Here is a tiny trained network, its code and every weight. The questions are about switching its units off for an input and a class, where a switched-off unit gives its printed mean instead of its output.

import numpy as np


def w(rows, s, z=0):
    codes = np.array(rows[::2]) - 128.0
    scale = np.full(codes.shape[1], s)
    scale[-1] = z or s
    return codes * scale


def f(y):
    return np.maximum(y, 0)


def log_softmax(a):
    a = a - a.max(-1, keepdims=True)
    return a - np.log(np.exp(a).sum(-1, keepdims=True))


def net(x, mask):
    res = np.array(x, float).reshape(1, 6) / 4 @ E
    y = f(res @ A[0][:, :-1].T + A[0][:, -1])
    res = res + np.where(mask, y, B[0][:, -1]) @ B[0][:, :-1]
    return log_softmax(res[-1] @ U[:, :-1].T + U[:, -1])


A, B = {}, {}
E = w([
[105,92,132,176,65,153,128,56,125,70,95,188],'x0',
[167,91,124,129,95,110,114,87,154,50,173,41],'x1',
[120,138,72,247,118,156,183,85,123,122,152,118],'x2',
[117,164,66,81,148,127,179,138,72,100,159,165],'x3',
[212,83,124,105,194,94,132,192,101,69,131,152],'x4',
[81,146,87,166,140,129,93,159,149,142,149,93],'x5',
],0.012)
A[0] = w([
[152,130,90,152,141,129,144,170,127,110,139,135,27],'N0',
[91,136,112,175,125,124,96,135,145,133,143,31,101],'N1',
[91,119,162,111,140,124,71,211,141,200,101,147,155],'N2',
[121,143,134,86,131,119,135,123,120,125,123,129,78],'N3',
[88,103,145,241,112,131,106,91,141,137,111,132,184],'N4',
[150,147,149,107,130,121,129,83,121,164,133,91,1],'N5',
[217,90,150,129,143,126,117,151,134,114,127,98,133],'N6',
[101,58,162,116,110,127,48,114,147,38,109,117,208],'N7',
[125,134,113,183,132,128,121,151,137,128,143,62,106],'N8',
[120,123,142,111,128,128,97,181,138,166,119,145,159],'N9',
[127,111,140,197,132,125,107,119,129,126,111,135,217],'N10',
[158,109,159,123,121,116,101,143,136,131,120,122,86],'N11',
[133,137,146,113,117,121,115,114,131,188,124,118,146],'N12',
[250,82,159,151,150,122,118,163,132,120,123,102,164],'N13',
],0.021,0.0025)
B[0] = w([
[147,137,132,132,163,115,118,146,114,110,131,159,167],'N0',
[149,78,130,163,93,155,161,180,134,117,134,173,213],'N1',
[133,140,136,5,204,117,133,126,114,133,119,97,246],'N2',
[148,100,128,169,158,134,127,146,146,126,135,121,160],'N3',
[105,88,139,196,116,166,115,103,168,154,124,86,253],'N4',
[104,119,140,148,113,148,132,170,140,130,123,114,153],'N5',
[121,131,145,109,50,136,143,148,126,151,101,153,209],'N6',
[143,151,124,79,2,90,110,119,138,140,121,139,237],'N7',
[155,103,120,129,144,112,110,165,121,122,122,155,188],'N8',
[113,136,130,79,180,135,126,130,133,129,135,115,196],'N9',
[143,86,119,123,98,136,132,141,148,151,134,137,191],'N10',
[125,107,104,134,116,145,125,116,138,138,142,121,173],'N11',
[118,121,145,148,147,152,164,150,133,103,137,87,172],'N12',
[121,116,141,95,39,136,147,178,147,105,142,110,229],'N13',
],0.023,0.024)
U = w([
[164,76,118,201,88,172,142,142,134,109,178,178,218],'0',
[130,195,112,99,254,110,156,123,22,90,173,148,89],'1',
[182,145,153,67,61,97,148,159,118,100,148,158,161],'2',
[120,119,169,83,165,171,154,149,132,176,134,73,165],'3',
[77,149,121,207,67,150,75,15,154,180,138,98,2],'4',
[159,142,109,81,191,94,75,102,88,169,127,147,22],'5',
],0.0092,0.0047)

Each question gives the input, the list of numbers given to net, and the class t.
The units are the neurons (one row each of A and B). Each row of codes is followed by its name. A weight is (code - 128) times the scale printed after its matrix; where a second scale follows, it is the last column's (A, B and U).
mask holds one flag per neuron, in row order. A switched-off neuron (its flag False) gives its mean, the last column of its row in B, instead of its output. The means were averaged over made-up inputs and are rounded, as every weight is.
A unit's drop is (log p(t) with every unit on - log p(t) with that unit switched off) / (log p(t) with every unit on - log p(t) with every unit switched off).
The circuit of an input: a set's keep is (log p(t) with only the set's units on - log p(t) with every unit switched off) / (log p(t) with every unit on - log p(t) with every unit switched off). Starting from the 12 units with the biggest drops (on a tie, the unit counted first), units are removed one at a time, each time the one whose removal leaves the highest keep (on an exact tie, the one counted first), for as long as the keep stays at least 0.8.
circuit, biggest first: the units of the circuit, biggest drop first
most important unit: the unit with the biggest drop
k most important neurons: the k neurons with the biggest drops, biggest first
drop of u: that unit's drop, to one decimal
input [-4,-3,-3,7,-5,-2], class 1: circuit, biggest first => N4, N13, N7
input [-2,-8,2,6,-2,-6], class 1: most important unit => N4
input [4,-4,3,8,-2,-1], class 4: 2 most important neurons => N2, N1
input [8,-1,-1,7,-3,3], class 4: 2 most important neurons => N1, N2
input [-7,0,-5,-2,-5,7], class 3: 2 most important neurons => N1, N5
input [-2,-8,-1,3,7,-4], class 1: 2 most important neurons => N7, N4
input [-6,-6,-2,-3,-5,3], class 1: 3 most important neurons => N4, N2, N13
input [0,7,7,-4,8,7], class 0: 2 most important neurons => N1, N2
input [-8,-2,0,4,-4,1], class 1: 2 most important neurons => N4, N13
input [8,-5,-6,4,0,7], class 5: 2 most important neurons => N13, N4
input [-7,-1,3,-4,-1,2], class 3: 2 most important neurons => N7, N2
input [3,-2,1,-2,-1,5], class 0: 2 most important neurons => N1, N7
input [2,-5,6,5,-3,-2], class 4: 2 most important neurons => N1, N2
input [4,-3,-2,-7,-4,-2], class 4: circuit, biggest first => N4
input [-6,-7,-3,-5,-3,4], class 1: drop of N4 => 0.2
input [6,-6,-7,-6,-5,1], class 3: drop of N3 => 0.0
input [3,-7,-1,5,-5,4], class 3: drop of N0 => 0.1
